Here is a tiny trained network, its code and every weight. The questions are about switching its units off for an input and a target symbol, where a switched-off unit gives its printed mean instead of its output.

import numpy as np


def w(rows, s, z=0):
    codes = np.array(rows[::2]) - 128.0
    scale = np.full(codes.shape[1], s)
    scale[-1] = z or s
    return codes * scale


def norm(h):
    return h / np.sqrt((h * h).mean(-1, keepdims=True) + 1e-5)


def f(y):
    return np.maximum(y, 0)


def softmax(a):
    e = np.exp(a - a.max(-1, keepdims=True))
    return e / e.sum(-1, keepdims=True)


def log_softmax(a):
    a = a - a.max(-1, keepdims=True)
    return a - np.log(np.exp(a).sum(-1, keepdims=True))


def net(x, mask):
    ids = ['αβγδηθξπσ'.index(c) for c in x.split()]
    T = len(ids)
    res = E[ids] + P[:T]
    u = 0
    for l in range(2):
        q, k, v = (norm(res) @ M[l].T for M in (Q, K, V))
        z = softmax(np.where(np.tri(T) > 0, q @ k.T / 2**0.5, -1e9)) @ v
        res = res + np.where(mask[u], z, O[l][:, -1]) @ O[l][:, :-1]
        u += 1
        y = f(norm(res) @ A[l][:, :-1].T + A[l][:, -1])
        res = res + np.where(mask[u : u + 4], y, B[l][:, -1]) @ B[l][:, :-1]
        u += 4
    return log_softmax(norm(res)[-1] @ U[:, :-1].T + U[:, -1])


Q, K, V, O, A, B = {}, {}, {}, {}, {}, {}
E = w([
[79,190,196,117],'α',
[76,188,172,131],'β',
[115,61,103,142],'γ',
[194,211,79,185],'δ',
[25,82,160,185],'η',
[168,95,108,144],'θ',
[254,81,164,213],'ξ',
[155,66,60,72],'π',
[138,77,12,154],'σ',
],0.0086)
P = w([
[114,166,251,11],'0',
[155,91,194,36],'1',
[152,84,179,61],'2',
[103,90,180,85],'3',
[115,101,175,114],'4',
[100,94,166,137],'5',
[73,112,148,150],'6',
[61,114,155,170],'7',
[46,127,145,189],'8',
[64,149,119,216],'9',
[20,145,115,251],'10',
[31,126,137,217],'11',
],0.0022)
Q[0] = w([
[182,44,103,80],'0.h1',
[69,138,249,148],'0.h1',
],0.015)
K[0] = w([
[149,51,29,135],'0.h1',
[63,75,253,134],'0.h1',
],0.012)
V[0] = w([
[145,97,49,9],'0.h1',
[1,206,134,171],'0.h1',
],0.0062)
O[0] = w([
[3,150,135,141,253],'0.h1',
[206,4,57,111,25],'0.h1',
],0.0047,0.0052)
A[0] = w([
[39,243,51,26,167],'0.n1',
[234,50,98,49,45],'0.n2',
[254,87,181,100,254],'0.n3',
[177,123,193,18,70],'0.n4',
],0.006,0.00097)
B[0] = w([
[1,145,92,185,254],'0.n1',
[2,139,99,224,164],'0.n2',
[100,201,146,95,183],'0.n3',
[95,80,80,106,146],'0.n4',
],0.0089,0.0061)
Q[1] = w([
[54,186,119,161],'1.h1',
[19,175,119,249],'1.h1',
],0.022)
K[1] = w([
[169,115,47,237],'1.h1',
[251,57,149,238],'1.h1',
],0.011)
V[1] = w([
[144,253,3,139],'1.h1',
[26,84,77,58],'1.h1',
],0.0072)
O[1] = w([
[139,181,84,19,133],'1.h1',
[124,2,79,80,1],'1.h1',
],0.0063,0.0043)
A[1] = w([
[122,163,2,51,65],'1.n1',
[142,36,125,12,180],'1.n2',
[36,136,61,156,217],'1.n3',
[81,59,152,6,8],'1.n4',
],0.011,0.0017)
B[1] = w([
[160,148,44,244,154],'1.n1',
[231,49,196,140,133],'1.n2',
[226,95,173,118,252],'1.n3',
[7,228,94,59,141],'1.n4',
],0.011,0.013)
U = w([
[135,171,95,66,64],'α',
[194,115,76,187,125],'β',
[124,124,160,6,103],'γ',
[205,254,102,134,111],'δ',
[130,9,171,151,73],'η',
[182,104,149,91,53],'θ',
[103,210,235,176,113],'ξ',
[15,125,35,114,84],'π',
[31,139,108,204,253],'σ',
],0.0078,0.0061)

Each question gives the input, a string of symbols that net reads in full, and the target symbol t.
The units are the heads (2 rows each of Q, K, V and O) and the neurons (one row each of A and B). Each row of codes is followed by its name. A weight is (code - 128) times the scale printed after its matrix; where a second scale follows, it is the last column's (O, A, B and U).
mask holds one flag per unit, layer by layer, with each layer's heads first. A switched-off unit (its flag False) gives its mean, the last column of its rows in O or B, instead of its output. The means were averaged over made-up inputs and are rounded, as every weight is.
A unit's drop is (log p(t) with every unit on - log p(t) with that unit switched off) / (log p(t) with every unit on - log p(t) with every unit switched off).
The circuit of an input: a set's keep is (log p(t) with only the set's units on - log p(t) with every unit switched off) / (log p(t) with every unit on - log p(t) with every unit switched off). Starting from all 10 units, units are removed one at a time, each time the one whose removal leaves the highest keep (on an exact tie, the one counted first), for as long as the keep stays at least 0.8.
circuit, biggest first: the units of the circuit, biggest drop first
most important unit: the unit with the biggest drop
k most important neurons: the k neurons with the biggest drops, biggest first
top k neurons in layer l: the k neurons of layer l with the biggest drops, biggest first
drop of u: that unit's drop, to one decimal
input θ π π π π δ ξ α, target δ: circuit, biggest first : [0.h1 1.h1 0.n1 0.n2]
input η γ π δ σ ξ γ π η γ π, target η: top 2 neurons in layer 0 : [0.n3 0.n1]
input η β η δ ξ σ π θ θ η η γ, target η: circuit, biggest first : [0.n3 0.h1 1.h1 0.n2]
input η σ π π β θ γ θ π γ σ, target η: circuit, biggest first : [1.h1 0.h1 1.n3]
input θ ξ σ, target ξ: circuit, biggest first : [0.n1 1.h1 1.n1]
input β π β π ξ β γ ξ δ π β, target δ: circuit, biggest first : [0.h1 1.h1]
input ξ β σ ξ ξ ξ γ π ξ δ π, target δ: circuit, biggest first : [1.h1 0.h1 1.n3]
input ξ θ ξ ξ π δ σ π π, target δ: 4 most important neurons : [0.n3 1.n3 0.n1 0.n2]
input γ π π θ ξ η γ σ π σ, target η: most important unit : 0.h1
input π π β σ γ, target γ: top 2 neurons in layer 1 : [1.n4 1.n2]
input δ γ ξ η γ γ α, target η: top 2 neurons in layer 0 : [0.n2 0.n3]
input β β π σ β, target β: 3 most important neurons : [1.n1 1.n3 0.n1]
input ξ ξ η β, target η: 2 most important neurons : [0.n2 0.n3]
input δ π η π β, target η: circuit, biggest first : [0.h1 1.h1]
input γ π π, target π: most important neuron : [1.n4]
input ξ α σ ξ δ α α π β π α, target δ: 2 most important neurons : [0.n3 0.n1]
input δ ξ δ β σ ξ δ θ, target δ: top 2 neurons in layer 0 : [0.n3 0.n1]
input π β γ, target γ: top 2 neurons in layer 1 : [1.n4 1.n3]
input ξ ξ γ θ γ σ γ π γ σ σ π, target β: 3 most important neurons : [0.n3 1.n3 1.n1]
input π π δ ξ π δ θ, target δ: most important unit : 1.h1
input β π π π γ π, target π: 2 most important neurons : [1.n4 0.n2]
input θ γ ξ γ σ π η π γ ξ π, target ξ: 2 most important neurons : [0.n1 0.n2]
input η ξ θ π π ξ η, target η: 2 most important neurons : [0.n3 1.n1]
input π η π π ξ π α η π π π, target η: top 3 neurons in layer 1 : [1.n3 1.n1 1.n4]
input σ π β π γ α π β, target β: 2 most important neurons : [1.n3 1.n1]
input π π ξ π δ γ γ, target δ: drop of 1.h1 : 0.9
input π π π, target σ: drop of 1.n4 : 0.1
input γ η σ θ, target η: drop of 0.n4 : 0.0
input β α π, target σ: drop of 1.n1 : 0.3
